Below are the code and all the weights of a small trained network. Each question names an input and a class and asks about switching units off, where a switched-off unit gives its printed mean instead of its output.

import numpy as np


def w(rows, s, z=0):
    codes = np.array(rows[::2]) - 128.0
    scale = np.full(codes.shape[1], s)
    scale[-1] = z or s
    return codes * scale


def f(y):
    return y / 2 * (1 + np.tanh(0.7978845608 * (y + 0.044715 * y**3)))


def log_softmax(a):
    a = a - a.max(-1, keepdims=True)
    return a - np.log(np.exp(a).sum(-1, keepdims=True))


def net(x, mask):
    res = np.array(x, float).reshape(1, 8) / 4 @ E
    y = f(res @ A[0][:, :-1].T + A[0][:, -1])
    res = res + np.where(mask, y, B[0][:, -1]) @ B[0][:, :-1]
    return log_softmax(res[-1] @ U[:, :-1].T + U[:, -1])


A, B = {}, {}
E = w([
[125,7,182],'x0',
[131,127,123],'x1',
[127,128,129],'x2',
[129,128,126],'x3',
[126,129,132],'x4',
[136,126,116],'x5',
[27,101,52],'x6',
[120,130,140],'x7',
],0.02)
A[0] = w([
[162,2,135,201],'n0',
[75,84,79,114],'n1',
[21,108,72,146],'n2',
[141,29,91,118],'n3',
[54,141,54,113],'n4',
[112,189,117,202],'n5',
[139,204,84,232],'n6',
[110,200,135,255],'n7',
],0.016,0.01)
B[0] = w([
[108,111,225,252],'n0',
[13,150,152,195],'n1',
[2,156,88,242],'n2',
[119,151,174,197],'n3',
[69,136,55,228],'n4',
[151,166,89,214],'n5',
[149,214,63,253],'n6',
[193,184,118,231],'n7',
],0.014,0.023)
U = w([
[253,192,110,170],'0',
[209,5,211,253],'1',
[92,178,40,84],'2',
[37,98,163,13],'3',
],0.012,0.0059)

Each question gives the input, the list of numbers given to net, and the class t.
The units are the neurons (one row each of A and B). Each row of codes is followed by its name. A weight is (code - 128) times the scale printed after its matrix; where a second scale follows, it is the last column's (A, B and U).
mask holds one flag per neuron, in row order. A switched-off neuron (its flag False) gives its mean, the last column of its row in B, instead of its output. The means were averaged over made-up inputs and are rounded, as every weight is.
A unit's drop is (log p(t) with every unit on - log p(t) with that unit switched off) / (log p(t) with every unit on - log p(t) with every unit switched off).
The circuit of an input: a set's keep is (log p(t) with only the set's units on - log p(t) with every unit switched off) / (log p(t) with every unit on - log p(t) with every unit switched off). Starting from all 8 units, units are removed one at a time, each time the one whose removal leaves the highest keep (on an exact tie, the one counted first), for as long as the keep stays at least 0.8.
units of the circuit, in order: the units of the circuit, biggest drop first
top k neurons: the k neurons with the biggest drops, biggest first
drop of u: that unit's drop, to one decimal
input [1,1,4,-2,5,4,-2,7], class 1: units of the circuit, in order -> (n6 n2)
input [-7,8,4,-3,8,5,0,-8], class 0: units of the circuit, in order -> (n2 n7)
input [1,-4,-2,7,-6,-1,2,-5], class 3: units of the circuit, in order -> (n6)
input [-3,1,7,7,-6,5,0,2], class 0: units of the circuit, in order -> (n2 n1)
input [7,5,-5,-1,1,-5,1,-7], class 3: top 2 neurons -> (n1 n7)
input [1,5,-4,5,5,7,6,-8], class 3: top 2 neurons -> (n6 n1)
input [1,6,4,-7,4,-3,-3,3], class 1: top 2 neurons -> (n6 n2)
input [0,-2,4,-1,8,2,-5,0], class 0: drop of n2 -> 0.1
input [5,8,5,4,-7,-8,-1,7], class 1: drop of n2 -> 0.2
input [3,-8,5,1,-2,-4,-2,8], class 1: drop of n2 -> 0.2
